Below is a small trained network, with its code and all its weights. Each question gives an input and a class and asks what happens when units are switched off, that is, made to give their printed mean instead of their output.

import numpy as np


def w(rows, s, z=0):
    codes = np.array(rows[::2]) - 128.0
    scale = np.full(codes.shape[1], s)
    scale[-1] = z or s
    return codes * scale


def norm(h):
    return h / np.sqrt((h * h).mean(-1, keepdims=True) + 1e-5)


def f(y):
    return np.maximum(y, 0)


def log_softmax(a):
    a = a - a.max(-1, keepdims=True)
    return a - np.log(np.exp(a).sum(-1, keepdims=True))


def net(x, mask):
    res = np.array(x, float).reshape(1, 5) / 4 @ E
    u = 0
    for l in range(3):
        y = f(norm(res) @ A[l][:, :-1].T + A[l][:, -1])
        res = res + np.where(mask[u : u + 3], y, B[l][:, -1]) @ B[l][:, :-1]
        u += 3
    return log_softmax(norm(res)[-1] @ U[:, :-1].T + U[:, -1])


A, B = {}, {}
E = w([
[177,150,104,244,187,106,86,130,49,125,150,196],'x0',
[166,30,117,143,141,202,91,73,222,117,173,80],'x1',
[109,98,2,209,133,110,167,103,69,82,167,187],'x2',
[116,198,155,157,189,113,192,176,138,40,145,125],'x3',
[170,185,83,154,172,151,152,109,149,112,253,137],'x4',
],0.0093)
A[0] = w([
[3,6,161,34,59,209,128,106,37,158,140,157,130],'0.n1',
[173,152,242,108,210,73,90,165,163,57,128,85,250],'0.n2',
[193,149,122,121,61,115,9,129,135,161,132,185,156],'0.n3',
],0.0054,0.0018)
B[0] = w([
[90,51,99,103,107,65,117,141,151,88,145,65,230],'0.n1',
[175,187,117,73,115,218,155,83,115,165,78,165,254],'0.n2',
[93,36,170,141,255,98,86,171,223,151,184,88,192],'0.n3',
],0.0097,0.0053)
A[1] = w([
[165,216,228,142,180,88,180,100,185,99,100,63,126],'1.n1',
[172,119,119,151,203,100,97,95,130,33,129,166,248],'1.n2',
[96,100,107,162,215,145,2,113,118,184,104,110,20],'1.n3',
],0.0064,0.0016)
B[1] = w([
[110,103,253,138,118,187,53,149,10,145,152,111,247],'1.n1',
[124,162,88,93,89,147,238,141,141,179,156,123,254],'1.n2',
[186,63,210,151,133,73,137,61,89,92,197,136,231],'1.n3',
],0.013,0.0046)
A[2] = w([
[83,5,67,162,112,81,66,156,107,119,152,223,1],'2.n1',
[158,133,227,107,122,224,150,109,153,94,84,138,146],'2.n2',
[169,254,98,31,91,22,131,231,159,171,159,101,245],'2.n3',
],0.0044,0.0019)
B[2] = w([
[167,149,90,119,170,111,93,11,65,99,117,44,192],'2.n1',
[79,181,94,87,157,169,170,180,94,130,67,125,255],'2.n2',
[103,153,132,113,37,108,102,174,205,63,87,197,211],'2.n3',
],0.011,0.0043)
U = w([
[164,119,36,174,131,220,190,121,191,108,190,152,116],'0',
[68,191,79,198,92,106,167,199,86,82,135,220,217],'1',
[94,190,186,73,131,222,121,153,46,107,83,94,253],'2',
[225,22,188,154,158,130,100,94,111,151,190,172,132],'3',
[104,19,170,71,100,139,112,169,254,101,71,86,78],'4',
[65,75,103,132,109,79,81,31,80,60,111,53,12],'5',
[217,163,57,146,102,154,41,130,164,139,50,154,3],'6',
],0.0074,0.0026)

Each question gives the input, the list of numbers given to net, and the class t.
The units are the neurons (one row each of A and B). Each row of codes is followed by its name. A weight is (code - 128) times the scale printed after its matrix; where a second scale follows, it is the last column's (A, B and U).
mask holds one flag per neuron, layer by layer. A switched-off neuron (its flag False) gives its mean, the last column of its row in B, instead of its output. The means were averaged over made-up inputs and are rounded, as every weight is.
A unit's drop is (log p(t) with every unit on - log p(t) with that unit switched off) / (log p(t) with every unit on - log p(t) with every unit switched off).
The circuit of an input: a set's keep is (log p(t) with only the set's units on - log p(t) with every unit switched off) / (log p(t) with every unit on - log p(t) with every unit switched off). Starting from all 9 units, units are removed one at a time, each time the one whose removal leaves the highest keep (on an exact tie, the one counted first), for as long as the keep stays at least 0.8.
units of the circuit, in order: the units of the circuit, biggest drop first
most important unit: the unit with the biggest drop
top k neurons: the k neurons with the biggest drops, biggest first
top k neurons in layer l: the k neurons of layer l with the biggest drops, biggest first
drop of u: that unit's drop, to one decimal
input [-2,8,5,-4,-3], class 5: most important unit => 2.n1
input [-8,-5,6,-2,2], class 5: top 2 neurons => 0.n1; 1.n2
input [-1,5,2,-6,-3], class 5: units of the circuit, in order => 0.n1; 2.n1
input [2,2,-4,-1,-2], class 3: top 2 neurons => 0.n3; 1.n3
input [-7,8,-6,4,-4], class 2: top 2 neurons in layer 0 => 0.n2; 0.n3
input [-1,8,-2,5,-6], class 2: units of the circuit, in order => 2.n2; 0.n2
input [-1,6,1,-7,-7], class 5: units of the circuit, in order => 2.n1; 0.n1; 0.n2
input [-2,-8,-4,-7,7], class 3: units of the circuit, in order => 0.n3; 2.n2
input [-5,-6,5,-6,6], class 5: units of the circuit, in order => 1.n2; 0.n2
input [-8,8,-7,6,-8], class 2: top 3 neurons => 1.n1; 2.n2; 0.n2
input [6,6,1,6,-6], class 0: top 2 neurons => 1.n2; 1.n1
input [-3,6,-2,1,4], class 2: top 2 neurons in layer 0 => 0.n1; 0.n3
input [-6,-6,3,4,-8], class 4: top 2 neurons in layer 1 => 1.n1; 1.n2
input [6,-3,-5,-2,1], class 3: units of the circuit, in order => 1.n3
input [-2,6,2,-6,-7], class 5: top 2 neurons in layer 1 => 1.n2; 1.n3
input [-6,-2,5,0,-1], class 5: top 4 neurons => 1.n2; 2.n1; 0.n1; 0.n2
input [-1,-1,-5,-5,4], class 3: top 2 neurons => 0.n3; 1.n3
input [8,-4,8,-8,-1], class 3: top 3 neurons => 1.n3; 0.n3; 2.n2
input [-3,-6,2,-4,-1], class 5: top 2 neurons in layer 0 => 0.n1; 0.n2
input [3,0,-3,-3,-4], class 3: units of the circuit, in order => 1.n3
input [8,-3,2,-2,-7], class 3: units of the circuit, in order => 1.n3; 0.n3
input [7,-5,-8,-8,3], class 3: drop of 0.n2 => 0.0
input [0,7,-7,6,-8], class 2: drop of 1.n1 => 0.1
input [5,-6,1,-6,2], class 3: drop of 1.n3 => 0.3
input [7,-7,5,-7,-4], class 3: drop of 2.n1 => -0.2
